[100 162 101 100] -> <29>
[100 164 122  79] -> <135>
[154  94 152 161] -> <117>
[129 124 129 129] -> <188>
[154  94 152 187] -> <10>
[113 153  92 139] -> <145>
[140 118 105 182] -> <26>
[154  94 148 167] -> <81>
[101 161  99 103] -> <11>
again <188>: 
[129]
len: [100 162 101 100]
4
len: [154  94 148 167]
4

[108  84 164  72 126 138  78 127 104  96]  <149>
[ 68  79 172  62  98 104  90 121 107  94]  <111>
[115  69 192 120 109  78 138 125 163 138]  <4>
[136  80 145 135  88 135 116 108 168 143]  <101>
[ 71  96 101  92 142 106 134 127 128 124]  <147>
[127 159 138 145 121 143 136 142 140 132]  <27>
[102 110 110 110 103 112 102 133 108  69]  <32>
[154 125 140 167 115  99 166 110 159 179]  <46>
[ 79 137 135 163 124  99 186 106 120 110]  <131>
[ 99 133  78 127 109 106 133 102 110  76]  <95>
len: [ 99 133]
2
len: [ 71  96 101  92 142 106 134]
7
again <101>: 
[135]

[113 111 118 110 127 140 117 108 140 105 115 101 128 128 115 118 133 162
 139 168 136 118 162]  <120>
[152 145 146 152 130 103 145 164 111 161 148 173 123 141 142 146 133 162
 139 168 152 118 162]  <7>
[113 111 118 110 127 140 117 108 140 105 115 101 128 128 115 118 129 105
 117 100 120 137 104]  <98>
[113 111 118 110 127 140 111 108 140 105 115 101 128 128 115 118 111 105
 111 100 120 137 107]  <35>
len: [113 111 118 110 127 140 117 108 140 105 115 101 128 128 115 118 129 105
 117 100 120 137 104]
23
len: [152 145 146 152 130 103 145 164 111 161 148 173 123 141 142 146 133 162
 139 168 152 118 162]
23
len: [113 111 118 110 127 140 117 108 140 105 115 101 128 128 115 118 133 162
 139 168 136 118 162]
23
len: [152 145 146 152 130 103 145 164 111 161 148 173 123 141 142 146 133 162
 139]
19
q: [113 111 118 110 127 140 111 108 140 105 115 101 128 128 115 118 111 105
 111 100 120 137 107]
<35>

[197 143  94  91 149 107  76 133 157 109 140 132 181 123  86 111 102 175
 130 167 148 168 137 155 104  85 139 164  97  74 131 125 102 129 148 135
 128  96 108 178 114 150 104 133 128 105 149  96] = <74>
[177 160  98  79 144 105  90 141 132 130 146 145 194 112  65 102 118 168
 131 146 158 114 132 158 108 107 120 140 100 107 121 133 106 120 161 178
 137 106 110 141 163 112  94 148 112 132 119 164] = <22>
[197 148  92  86 145 101  74 134 156 129 144 134 186 127  83 106 100 176
 132 165 148 165 137 155 106  86 135 163  99  76 133 124 102 124 152 143
 129  93 121 173 121 146 101 137 127 112 148 106] = <24>
[197 147  91  89 144 102  74 133 159 109 141 132 180 130  91 109 100 176
 132 166 145 173 137 152 106  85 137 164 102  74 138 121 100 125 149 137
 127 105 109 177 115 150 105 132 128 105 152  98] = <49>
[193 152  95  79 147 101  79 135 148 116 146 142 195 118  66 103 107 176
 132 163 124 145 137 159 107  89 132 161  96  83 124 131 106 122 159 156
 136  97 108 165 134 137  94 145 124 123 134 126] = <33>
[132 157 113 123 148 167 126 150  97 157 105 137 102  98  91 128 154 135
 121 102 133  97 102 122 106 152 114  76 143 158 119 132  93 121 132 175
 115 150 137 106 176  77 131 119  88 125 112 172] = <5>
[193 143  92 111 145 119  76 133 160 109 127 131 148 132 103 122 100 169
 130 162 132 181 131 139 104  89 140 157 114  74 140 120  93 131 134 133
 114  99 116 179 112 153 123 117 128 103 157  94] = <14>
[132 156 113 124 149 167 126 150  97 157 105 136 102  98  93 129 154 135
 121 102 132  97 102 122 107 151 114  76 144 158 119 131  93 122 132 173
 114 151 137 106 176  77 132 117  88 123 112 171] = <28>
q: [132 157 113 123 148 167 126 150  97 157 105 137 102  98  91 128 154 135
 121 102 133  97 102 122 106 152 114  76 143 158 119 132  93 121 132 175
 115 150 137 106 176  77 131 119  88 125 112 172]
<5>
q: [177 160  98  79 144 105  90 141 132 130 146 145 194 112  65 102 118 168
 131 146 158 114 132 158 108 107 120 140 100 107 121 133 106 120 161 178
 137 106 110 141 163 112  94 148 112 132 119 164]
<22>
len: [132 157 113 123 148 167 126 150  97 157 105 137 102  98  91 128 154]
17
len: [197 143  94  91 149 107  76 133 157 109 140 132 181 123  86 111 102 175
 130 167 148 168]
22
len: [193 143  92 111 145 119  76 133 160 109 127 131 148 132 103 122 100 169
 130 162 132 181 131 139 104  89 140 157 114  74 140]
31

[136 111 122 104 150 127 132] = <12>
[136 111 122 104 150 127 106] = <31>
[136 111 122 104 135 127 106] = <136>
[138 125 129 124 125 123 103] = <69>
len: [138 125 129 124 125]
5
len: [136 111 122 104 150 127]
6

[135 129 107 156 135 132 147 147] = <42>
[ 70 126 142 147 149 117  85  97] = <159>
[130 126 107 107 126 126 155 126] = <144>
[132 129 107 156 126 137  92 173] = <45>
[132 129 107 156 135 134 145  93] = <92>
[ 87 130 147 116 128 136 136 115] = <67>
[183 139 117 124 126 135 164 165] = <99>
[183 139 117 124 126 122  69  59] = <38>
len: [183 139]
2
again <67>: 
[136]
len: [183 139 117 124 126 122]
6
q: [183 139 117 124 126 122  69  59]
<38>
len: [132 129 107 156 135]
5

[ 64  57 185 129 129 129] = <68>
[181 188  81 127 128 127] = <54>
[ 64  57 185  64  64 127] = <60>
[181  57 185 129 129 127] = <138>
len: [181  57 185 129 129 127]
6
len: [64 57]
2
len: [181 188  81 127 128 127]
6
again <60>: 
[64]
again <138>: 
[129]
len: [ 64  57 185 129 129 129]
6

[138  88  45 118  98] -> <78>
[108 167 167 108 167] -> <124>
[146 123  97 146 102] -> <85>
[ 91  53  75 166  69] -> <43>
[118 130 130 123 130] -> <119>
len: [138  88  45 118]
4
again <85>: 
[146]
len: [108 167 167 108 167]
5
len: [108 167 167]
3
q: [ 91  53  75 166  69]
<43>
again <119>: 
[130]
q: [138  88  45 118  98]
<78>

